Here is a tiny trained network, its code and every weight. The questions are about switching its units off for an input and a class, where a switched-off unit gives its printed mean instead of its output.

import numpy as np


def w(rows, s, z=0):
    codes = np.array(rows[::2]) - 128.0
    scale = np.full(codes.shape[1], s)
    scale[-1] = z or s
    return codes * scale


def norm(h):
    return h / np.sqrt((h * h).mean(-1, keepdims=True) + 1e-5)


def f(y):
    return np.maximum(y, 0)


def log_softmax(a):
    a = a - a.max(-1, keepdims=True)
    return a - np.log(np.exp(a).sum(-1, keepdims=True))


def net(x, mask):
    res = np.array(x, float).reshape(1, 6) / 4 @ E
    u = 0
    for l in range(2):
        y = f(norm(res) @ A[l][:, :-1].T + A[l][:, -1])
        res = res + np.where(mask[u : u + 10], y, B[l][:, -1]) @ B[l][:, :-1]
        u += 10
    return log_softmax(norm(res)[-1] @ U[:, :-1].T + U[:, -1])


A, B = {}, {}
E = w([
[125,134,114,78],'x0',
[160,105,254,217],'x1',
[92,218,245,171],'x2',
[104,59,52,104],'x3',
[114,144,59,233],'x4',
[239,180,138,179],'x5',
],0.007)
A[0] = w([
[152,93,75,147,108],'L0N1',
[142,113,112,109,15],'L0N2',
[110,96,164,29,111],'L0N3',
[226,178,111,173,126],'L0N4',
[127,98,164,229,187],'L0N5',
[246,132,110,158,29],'L0N6',
[157,166,101,190,3],'L0N7',
[175,204,149,156,126],'L0N8',
[169,59,158,76,102],'L0N9',
[162,171,102,230,76],'L0N10',
],0.012,0.007)
B[0] = w([
[37,141,141,115,184],'L0N1',
[129,129,155,202,128],'L0N2',
[209,58,142,39,214],'L0N3',
[205,66,83,111,221],'L0N4',
[38,146,192,131,254],'L0N5',
[152,82,131,8,175],'L0N6',
[210,27,81,133,143],'L0N7',
[131,129,111,191,213],'L0N8',
[100,61,162,48,183],'L0N9',
[180,36,117,107,197],'L0N10',
],0.012,0.0062)
A[1] = w([
[139,195,58,99,140],'L1N1',
[104,204,40,66,146],'L1N2',
[115,142,111,74,7],'L1N3',
[115,62,146,115,59],'L1N4',
[152,186,164,176,112],'L1N5',
[166,152,159,214,96],'L1N6',
[167,247,164,119,176],'L1N7',
[130,174,114,129,22],'L1N8',
[84,218,70,20,168],'L1N9',
[105,125,186,54,143],'L1N10',
],0.012,0.013)
B[1] = w([
[144,162,163,206,164],'L1N1',
[160,144,137,240,195],'L1N2',
[124,18,7,235,128],'L1N3',
[216,52,174,249,143],'L1N4',
[108,138,64,166,155],'L1N5',
[122,101,47,193,159],'L1N6',
[125,104,191,241,182],'L1N7',
[160,86,60,119,128],'L1N8',
[190,103,171,238,244],'L1N9',
[164,92,148,39,253],'L1N10',
],0.012,0.0068)
U = w([
[233,76,96,38,227],'0',
[148,176,116,237,114],'1',
[4,167,188,90,3],'2',
],0.013,0.0064)

Each question gives the input, the list of numbers given to net, and the class t.
The units are the neurons (one row each of A and B). Each row of codes is followed by its name. A weight is (code - 128) times the scale printed after its matrix; where a second scale follows, it is the last column's (A, B and U).
mask holds one flag per neuron, layer by layer. A switched-off neuron (its flag False) gives its mean, the last column of its row in B, instead of its output. The means were averaged over made-up inputs and are rounded, as every weight is.
A unit's drop is (log p(t) with every unit on - log p(t) with that unit switched off) / (log p(t) with every unit on - log p(t) with every unit switched off).
The circuit of an input: a set's keep is (log p(t) with only the set's units on - log p(t) with every unit switched off) / (log p(t) with every unit on - log p(t) with every unit switched off). Starting from the 12 units with the biggest drops (on a tie, the unit counted first), units are removed one at a time, each time the one whose removal leaves the highest keep (on an exact tie, the one counted first), for as long as the keep stays at least 0.8.
circuit, biggest first: the units of the circuit, biggest drop first
unit that matters most: the unit with the biggest drop
top k neurons: the k neurons with the biggest drops, biggest first
k most important neurons of layer l: the k neurons of layer l with the biggest drops, biggest first
drop when u is switched off: that unit's drop, to one decimal
input [6,-7,-6,7,2,-4], class 1: unit that matters most	L1N2
input [-7,6,-4,3,8,-4], class 2: circuit, biggest first	L0N5, L1N9, L0N1
input [-7,-4,-8,7,4,7], class 1: circuit, biggest first	L0N3, L1N10
input [-8,6,-1,8,-3,-3], class 2: circuit, biggest first	L0N5, L0N4
input [-7,7,-2,-7,-7,-2], class 2: circuit, biggest first	L0N5, L0N4, L1N9
input [-1,-7,7,-2,8,5], class 0: 2 most important neurons of layer 0	L0N10, L0N4
input [-8,6,-2,-5,0,-6], class 2: circuit, biggest first	L0N5, L1N9
input [4,-3,5,-2,8,3], class 0: top 3 neurons	L0N10, L0N4, L0N7
input [-5,1,-4,8,6,-3], class 1: circuit, biggest first	L1N10, L0N3
input [4,-3,-1,6,5,5], class 1: 2 most important neurons of layer 0	L0N3, L0N1
input [-2,-7,-1,-2,-1,-2], class 1: 2 most important neurons of layer 1	L1N2, L1N9
input [-8,0,4,-1,4,-7], class 2: drop when L1N9 is switched off	0.1
input [7,7,1,-5,6,-4], class 2: drop when L0N5 is switched off	1.3
input [3,-8,-8,4,6,3], class 1: drop when L0N2 is switched off	0.0
input [0,2,3,-7,8,-6], class 2: circuit, biggest first	L0N5
